Below is a small trained network, with its code and all its weights. Each question gives an input and a target symbol and asks what happens when units are switched off, that is, made to give their printed mean instead of their output.

import numpy as np


def w(rows, s, z=0):
    codes = np.array(rows[::2]) - 128.0
    scale = np.full(codes.shape[1], s)
    scale[-1] = z or s
    return codes * scale


def norm(h):
    return h / np.sqrt((h * h).mean(-1, keepdims=True) + 1e-5)


def softmax(a):
    e = np.exp(a - a.max(-1, keepdims=True))
    return e / e.sum(-1, keepdims=True)


def log_softmax(a):
    a = a - a.max(-1, keepdims=True)
    return a - np.log(np.exp(a).sum(-1, keepdims=True))


def net(x, mask):
    ids = ['αεζηλμξτω'.index(c) for c in x.split()]
    T = len(ids)
    res = E[ids] + P[:T]
    u = 0
    for l in range(3):
        r = norm(res)
        for j in range(3):
            rows = slice(3 * j, 3 * j + 3)
            q, k, v = (r @ M[l][rows].T for M in (Q, K, V))
            z = softmax(np.where(np.tri(T) > 0, q @ k.T / 3**0.5, -1e9)) @ v
            o = O[l][rows]
            res = res + np.where(mask[u + j], z, o[:, -1]) @ o[:, :-1]
        u += 3
    return log_softmax(norm(res)[-1] @ U[:, :-1].T + U[:, -1])


Q, K, V, O = {}, {}, {}, {}
E = w([
[117,58,197,101],'α',
[115,59,199,99],'ε',
[79,58,45,145],'ζ',
[58,100,147,70],'η',
[132,63,209,97],'λ',
[74,40,146,156],'μ',
[209,92,137,203],'ξ',
[128,88,94,254],'τ',
[140,177,52,91],'ω',
],0.0088)
P = w([
[162,2,81,38],'0',
[149,36,90,61],'1',
[138,65,104,75],'2',
[124,86,124,87],'3',
[115,106,129,103],'4',
[108,122,138,120],'5',
[97,138,147,133],'6',
[91,155,155,145],'7',
[82,169,165,158],'8',
[69,183,185,173],'9',
[63,197,184,187],'10',
[55,214,190,203],'11',
],0.0072)
Q[0] = w([
[143,89,147,118],'0.h1',
[160,168,95,107],'0.h1',
[136,161,89,128],'0.h1',
[128,180,43,133],'0.h2',
[152,127,89,41],'0.h2',
[4,97,116,127],'0.h2',
[103,70,150,105],'0.h3',
[178,117,96,149],'0.h3',
[113,81,146,182],'0.h3',
],0.036)
K[0] = w([
[142,166,126,127],'0.h1',
[147,82,103,94],'0.h1',
[123,78,101,114],'0.h1',
[163,192,58,85],'0.h2',
[118,74,74,74],'0.h2',
[4,175,113,166],'0.h2',
[103,195,140,113],'0.h3',
[171,113,93,144],'0.h3',
[119,186,138,188],'0.h3',
],0.033)
V[0] = w([
[128,100,181,163],'0.h1',
[44,135,193,134],'0.h1',
[62,146,164,120],'0.h1',
[33,1,192,72],'0.h2',
[251,143,236,100],'0.h2',
[207,25,102,236],'0.h2',
[99,107,145,158],'0.h3',
[143,143,95,95],'0.h3',
[157,106,226,183],'0.h3',
],0.0088)
O[0] = w([
[124,107,141,172,169],'0.h1',
[107,169,142,161,141],'0.h1',
[113,169,129,138,123],'0.h1',
[136,62,245,118,254],'0.h2',
[236,182,162,108,118],'0.h2',
[177,83,71,217,182],'0.h2',
[136,126,144,142,155],'0.h3',
[109,126,107,107,102],'0.h3',
[190,139,134,163,173],'0.h3',
],0.012,0.011)
Q[1] = w([
[127,124,131,69],'1.h1',
[185,126,100,97],'1.h1',
[131,78,196,253],'1.h1',
[181,110,92,189],'1.h2',
[168,110,120,108],'1.h2',
[129,110,94,89],'1.h2',
[101,101,109,181],'1.h3',
[74,137,97,89],'1.h3',
[87,66,112,192],'1.h3',
],0.034)
K[1] = w([
[88,117,101,66],'1.h1',
[154,93,71,132],'1.h1',
[101,239,149,237],'1.h1',
[194,49,118,129],'1.h2',
[151,87,93,101],'1.h2',
[191,143,82,59],'1.h2',
[69,154,124,171],'1.h3',
[134,125,27,88],'1.h3',
[68,167,144,255],'1.h3',
],0.023)
V[1] = w([
[2,79,174,195],'1.h1',
[154,90,210,78],'1.h1',
[101,176,192,71],'1.h1',
[82,27,112,189],'1.h2',
[52,118,61,101],'1.h2',
[168,106,169,173],'1.h2',
[114,180,146,116],'1.h3',
[185,133,41,98],'1.h3',
[176,170,84,134],'1.h3',
],0.022)
O[1] = w([
[106,4,156,117,177],'1.h1',
[70,134,99,152,160],'1.h1',
[66,155,167,113,42],'1.h1',
[48,90,112,171,255],'1.h2',
[98,115,70,90,81],'1.h2',
[130,129,169,164,199],'1.h2',
[176,131,126,129,75],'1.h3',
[134,139,192,97,14],'1.h3',
[152,128,161,92,30],'1.h3',
],0.026,0.016)
Q[2] = w([
[129,16,108,96],'2.h1',
[116,121,190,93],'2.h1',
[234,141,144,121],'2.h1',
[189,90,40,166],'2.h2',
[223,10,113,90],'2.h2',
[58,143,173,45],'2.h2',
[152,76,70,100],'2.h3',
[194,105,62,232],'2.h3',
[95,6,140,69],'2.h3',
],0.024)
K[2] = w([
[136,6,119,167],'2.h1',
[112,119,161,73],'2.h1',
[232,124,130,85],'2.h1',
[199,83,58,176],'2.h2',
[240,31,109,64],'2.h2',
[54,157,134,72],'2.h2',
[63,143,134,94],'2.h3',
[84,115,59,240],'2.h3',
[70,14,189,75],'2.h3',
],0.023)
V[2] = w([
[129,181,117,237],'2.h1',
[165,87,161,169],'2.h1',
[86,6,128,156],'2.h1',
[85,123,95,95],'2.h2',
[188,172,73,82],'2.h2',
[149,122,148,121],'2.h2',
[178,89,107,155],'2.h3',
[70,110,59,148],'2.h3',
[90,108,157,109],'2.h3',
],0.022)
O[2] = w([
[85,133,1,127,205],'2.h1',
[166,106,85,75,182],'2.h1',
[214,208,137,57,254],'2.h1',
[132,143,70,104,117],'2.h2',
[94,54,62,171,69],'2.h2',
[120,114,140,128,119],'2.h2',
[129,199,116,140,155],'2.h3',
[219,151,130,128,198],'2.h3',
[145,112,174,91,135],'2.h3',
],0.017,0.026)
U = w([
[121,124,143,126,4],'α',
[119,195,205,149,144],'ε',
[25,116,122,120,144],'ζ',
[66,109,189,59,243],'η',
[83,168,169,130,178],'λ',
[69,1,173,188,93],'μ',
[144,140,31,212,60],'ξ',
[245,67,173,124,84],'τ',
[122,136,67,8,142],'ω',
],0.0087,0.0023)

Each question gives the input, a string of symbols that net reads in full, and the target symbol t.
The units are the heads (3 rows each of Q, K, V and O). Each row of codes is followed by its name. A weight is (code - 128) times the scale printed after its matrix; where a second scale follows, it is the last column's (O and U).
mask holds one flag per head, layer by layer. A switched-off head (its flag False) gives its mean, the last column of its rows in O, instead of its output. The means were averaged over made-up inputs and are rounded, as every weight is.
A unit's drop is (log p(t) with every unit on - log p(t) with that unit switched off) / (log p(t) with every unit on - log p(t) with every unit switched off).
The circuit of an input: a set's keep is (log p(t) with only the set's units on - log p(t) with every unit switched off) / (log p(t) with every unit on - log p(t) with every unit switched off). Starting from all 9 units, units are removed one at a time, each time the one whose removal leaves the highest keep (on an exact tie, the one counted first), for as long as the keep stays at least 0.8.
units of the circuit, in order: the units of the circuit, biggest drop first
most important unit: the unit with the biggest drop
which heads matter: for each layer, one digit per head in row order, 1 if its drop is at least 0.15 and else 0, layers parted by /
input ξ ω ε ε λ, target ε: units of the circuit, in order : (0.h1 0.h2 1.h1 1.h2)
input ζ μ ξ ξ ω ζ μ ε ε ε, target ε: most important unit : 0.h1
input ε ξ ξ τ ω μ ξ μ τ, target τ: which heads matter : 010 / 100 / 000
input η ε ε ξ μ μ ω ξ ζ, target ω: which heads matter : 011 / 010 / 000
input ξ τ τ, target τ: which heads matter : 010 / 101 / 000
input ε τ μ ε λ, target μ: which heads matter : 110 / 100 / 000
input ε λ η ε ε ε τ ξ μ, target τ: which heads matter : 100 / 100 / 000
input ε μ α ε μ τ τ ξ ζ, target τ: which heads matter : 100 / 101 / 100
input λ ξ ε ε τ ξ ζ α ζ, target ζ: which heads matter : 111 / 100 / 000
input μ μ μ ω ε, target ω: units of the circuit, in order : (1.h2 0.h3 0.h2)
input ε ξ μ λ ω τ μ λ, target τ: units of the circuit, in order : (0.h2 1.h1)
input τ η η ξ ζ ξ ξ ω τ λ, target ω: units of the circuit, in order : (0.h2 1.h2)
input ε τ ε ζ ω α ξ ε η τ ε μ, target τ: which heads matter : 000 / 100 / 100
input ε ε ζ, target ζ: most important unit : 1.h1
input ε τ ε ω ω τ ξ ε μ ζ ζ ζ, target μ: which heads matter : 100 / 100 / 000
input μ η ζ ω ξ α, target ω: units of the circuit, in order : (0.h3 1.h2 0.h2)
input ε ω μ ε τ ξ λ ε ξ ξ τ ε, target τ: units of the circuit, in order : (1.h1 0.h2)
input α ε ε ε ζ ζ ε, target ζ: which heads matter : 010 / 110 / 000
input ε ε ω ζ ζ ζ ζ α ζ η ω α, target ω: units of the circuit, in order : (0.h2 1.h2)
input ζ ξ τ ζ τ ζ, target τ: most important unit : 1.h1
input ε ε ξ ξ μ η ε ω μ, target ω: units of the circuit, in order : (0.h2 1.h2 0.h3)
input ε ξ ε ε ε μ ε ζ ζ ε ε, target ζ: units of the circuit, in order : (1.h1 0.h2)
input μ ζ α, target μ: units of the circuit, in order : (1.h1 0.h2)
input ξ ε ξ ω μ ξ ω, target ω: units of the circuit, in order : (0.h2 1.h2)
